Below is a small trained network, with its code and all its weights. Each question gives an input and a class and asks what happens when units are switched off, that is, made to give their printed mean instead of their output.

import numpy as np


def w(rows, s, z=0):
    codes = np.array(rows[::2]) - 128.0
    scale = np.full(codes.shape[1], s)
    scale[-1] = z or s
    return codes * scale


def norm(h):
    return h / np.sqrt((h * h).mean(-1, keepdims=True) + 1e-5)


def f(y):
    return y / 2 * (1 + np.tanh(0.7978845608 * (y + 0.044715 * y**3)))


def log_softmax(a):
    a = a - a.max(-1, keepdims=True)
    return a - np.log(np.exp(a).sum(-1, keepdims=True))


def net(x, mask):
    res = np.array(x, float).reshape(1, 5) / 4 @ E
    u = 0
    for l in range(4):
        y = f(norm(res) @ A[l][:, :-1].T + A[l][:, -1])
        res = res + np.where(mask[u : u + 10], y, B[l][:, -1]) @ B[l][:, :-1]
        u += 10
    return log_softmax(norm(res)[-1] @ U[:, :-1].T + U[:, -1])


A, B = {}, {}
E = w([
[129,130,128,129,130],'x0',
[197,185,95,155,53],'x1',
[180,140,89,83,206],'x2',
[251,60,199,223,124],'x3',
[128,129,129,131,129],'x4',
],0.011)
A[0] = w([
[244,40,220,236,157,184],'0.n1',
[58,151,52,96,131,255],'0.n2',
[188,253,99,164,56,194],'0.n3',
[52,115,168,188,32,199],'0.n4',
[33,86,101,92,150,40],'0.n5',
[193,102,84,102,120,205],'0.n6',
[69,70,156,148,103,119],'0.n7',
[123,116,204,120,51,160],'0.n8',
[125,90,208,194,95,54],'0.n9',
[122,27,116,82,219,153],'0.n10',
],0.012,0.0082)
B[0] = w([
[114,30,65,136,116,252],'0.n1',
[164,162,168,136,154,208],'0.n2',
[177,215,74,81,30,204],'0.n3',
[124,215,246,191,126,200],'0.n4',
[124,125,188,201,188,154],'0.n5',
[86,195,158,118,206,166],'0.n6',
[44,122,161,89,145,154],'0.n7',
[73,186,103,153,163,166],'0.n8',
[40,174,131,151,113,160],'0.n9',
[97,208,101,137,149,175],'0.n10',
],0.011,0.016)
A[1] = w([
[72,148,127,139,97,121],'1.n1',
[191,166,76,121,23,36],'1.n2',
[166,131,47,66,155,2],'1.n3',
[85,128,144,52,162,146],'1.n4',
[123,121,48,180,81,164],'1.n5',
[247,156,49,81,121,132],'1.n6',
[196,81,95,64,101,84],'1.n7',
[67,175,89,182,89,178],'1.n8',
[94,57,229,151,145,95],'1.n9',
[140,170,115,181,22,70],'1.n10',
],0.015,0.0089)
B[1] = w([
[146,78,100,121,59,168],'1.n1',
[44,75,176,109,229,203],'1.n2',
[164,54,133,209,81,139],'1.n3',
[161,104,135,244,123,164],'1.n4',
[165,160,203,161,136,201],'1.n5',
[86,141,96,194,58,218],'1.n6',
[122,156,8,244,127,146],'1.n7',
[175,94,181,132,97,245],'1.n8',
[23,152,86,50,137,176],'1.n9',
[234,64,142,118,189,198],'1.n10',
],0.014,0.011)
A[2] = w([
[84,115,184,201,186,113],'2.n1',
[59,85,160,113,47,20],'2.n2',
[174,113,78,74,82,49],'2.n3',
[7,136,119,107,207,45],'2.n4',
[120,148,14,153,152,1],'2.n5',
[177,80,86,151,217,95],'2.n6',
[145,84,88,97,208,66],'2.n7',
[91,165,180,135,50,167],'2.n8',
[204,119,128,108,168,55],'2.n9',
[196,113,83,71,90,89],'2.n10',
],0.014,0.0065)
B[2] = w([
[64,101,123,60,142,254],'2.n1',
[34,65,29,155,195,159],'2.n2',
[60,81,128,165,215,120],'2.n3',
[237,116,154,166,82,204],'2.n4',
[202,10,187,51,84,143],'2.n5',
[183,182,18,45,224,176],'2.n6',
[163,136,36,96,171,138],'2.n7',
[150,94,80,59,157,242],'2.n8',
[75,71,179,140,155,127],'2.n9',
[17,57,134,136,189,124],'2.n10',
],0.012,0.0095)
A[3] = w([
[175,185,51,122,136,85],'3.n1',
[97,52,56,77,147,137],'3.n2',
[137,112,35,87,83,80],'3.n3',
[157,149,46,150,207,147],'3.n4',
[82,94,64,212,147,170],'3.n5',
[135,28,139,193,47,135],'3.n6',
[68,151,85,111,160,65],'3.n7',
[129,145,4,171,100,109],'3.n8',
[153,88,56,59,157,9],'3.n9',
[192,73,120,149,128,135],'3.n10',
],0.02,0.015)
B[3] = w([
[89,88,194,117,64,197],'3.n1',
[57,124,151,30,65,204],'3.n2',
[105,171,116,225,250,158],'3.n3',
[156,159,63,204,190,245],'3.n4',
[184,138,86,26,22,245],'3.n5',
[188,4,179,160,160,242],'3.n6',
[230,161,161,234,78,143],'3.n7',
[84,159,47,136,58,208],'3.n8',
[29,65,75,40,237,144],'3.n9',
[70,98,156,136,202,190],'3.n10',
],0.016,0.011)
U = w([
[26,194,235,50,218,183],'0',
[163,226,95,215,250,152],'1',
[65,26,157,29,50,108],'2',
[36,95,24,44,232,143],'3',
[225,222,219,83,51,154],'4',
[73,237,55,218,43,103],'5',
[212,33,218,198,182,130],'6',
[209,45,15,224,35,1],'7',
],0.026,0.0078)

Each question gives the input, the list of numbers given to net, and the class t.
The units are the neurons (one row each of A and B). Each row of codes is followed by its name. A weight is (code - 128) times the scale printed after its matrix; where a second scale follows, it is the last column's (A, B and U).
mask holds one flag per neuron, layer by layer. A switched-off neuron (its flag False) gives its mean, the last column of its row in B, instead of its output. The means were averaged over made-up inputs and are rounded, as every weight is.
A unit's drop is (log p(t) with every unit on - log p(t) with that unit switched off) / (log p(t) with every unit on - log p(t) with every unit switched off).
The circuit of an input: a set's keep is (log p(t) with only the set's units on - log p(t) with every unit switched off) / (log p(t) with every unit on - log p(t) with every unit switched off). Starting from the 12 units with the biggest drops (on a tie, the unit counted first), units are removed one at a time, each time the one whose removal leaves the highest keep (on an exact tie, the one counted first), for as long as the keep stays at least 0.8.
circuit, biggest first: the units of the circuit, biggest drop first
unit that matters most: the unit with the biggest drop
k most important neurons: the k neurons with the biggest drops, biggest first
top k neurons in layer l: the k neurons of layer l with the biggest drops, biggest first
drop when u is switched off: that unit's drop, to one decimal
input [-2,1,7,-4,-2], class 5: unit that matters most	0.n1
input [3,0,7,5,-8], class 3: 2 most important neurons	(0.n3; 0.n6)
input [1,-2,1,0,2], class 1: 3 most important neurons	(0.n3; 0.n4; 0.n1)
input [-2,1,4,-8,-3], class 5: top 4 neurons in layer 0	(0.n1; 0.n2; 0.n4; 0.n7)
input [1,-2,1,1,1], class 3: 4 most important neurons	(0.n3; 0.n4; 1.n6; 2.n6)
input [3,-2,5,-1,-8], class 1: 2 most important neurons	(0.n3; 0.n1)
input [-1,7,1,-3,-5], class 5: 3 most important neurons	(1.n6; 0.n4; 0.n3)
input [7,-8,0,-4,5], class 0: 3 most important neurons	(1.n10; 0.n1; 2.n1)
input [3,5,5,-7,8], class 5: 2 most important neurons	(0.n1; 0.n4)
input [3,0,4,7,-7], class 3: 3 most important neurons	(0.n3; 2.n6; 0.n6)
input [4,2,-1,-4,3], class 4: top 2 neurons in layer 0	(0.n1; 0.n2)
input [4,-4,3,-8,-5], class 1: top 2 neurons in layer 0	(0.n1; 0.n4)
input [-5,1,7,6,-2], class 7: 2 most important neurons	(0.n4; 1.n6)
input [0,8,8,-4,0], class 5: 2 most important neurons	(0.n1; 1.n6)
input [6,0,-5,0,-1], class 0: unit that matters most	0.n4
input [-8,-1,6,-2,-1], class 1: 2 most important neurons	(0.n3; 0.n1)
input [-3,8,0,-2,-8], class 4: 2 most important neurons	(0.n1; 1.n2)
input [5,-4,-7,-4,-2], class 0: top 2 neurons in layer 0	(0.n1; 0.n4)
input [-3,-2,1,-1,-8], class 1: top 2 neurons in layer 0	(0.n4; 0.n1)
input [1,0,-5,-3,-2], class 0: circuit, biggest first	(0.n4)
input [2,-2,1,-8,6], class 1: top 2 neurons in layer 0	(0.n2; 0.n4)
input [-2,8,8,0,-2], class 5: top 2 neurons in layer 0	(0.n1; 0.n6)
input [3,4,0,-1,-4], class 4: drop when 1.n2 is switched off	0.2
input [-7,-6,2,4,-8], class 3: drop when 0.n4 is switched off	0.2
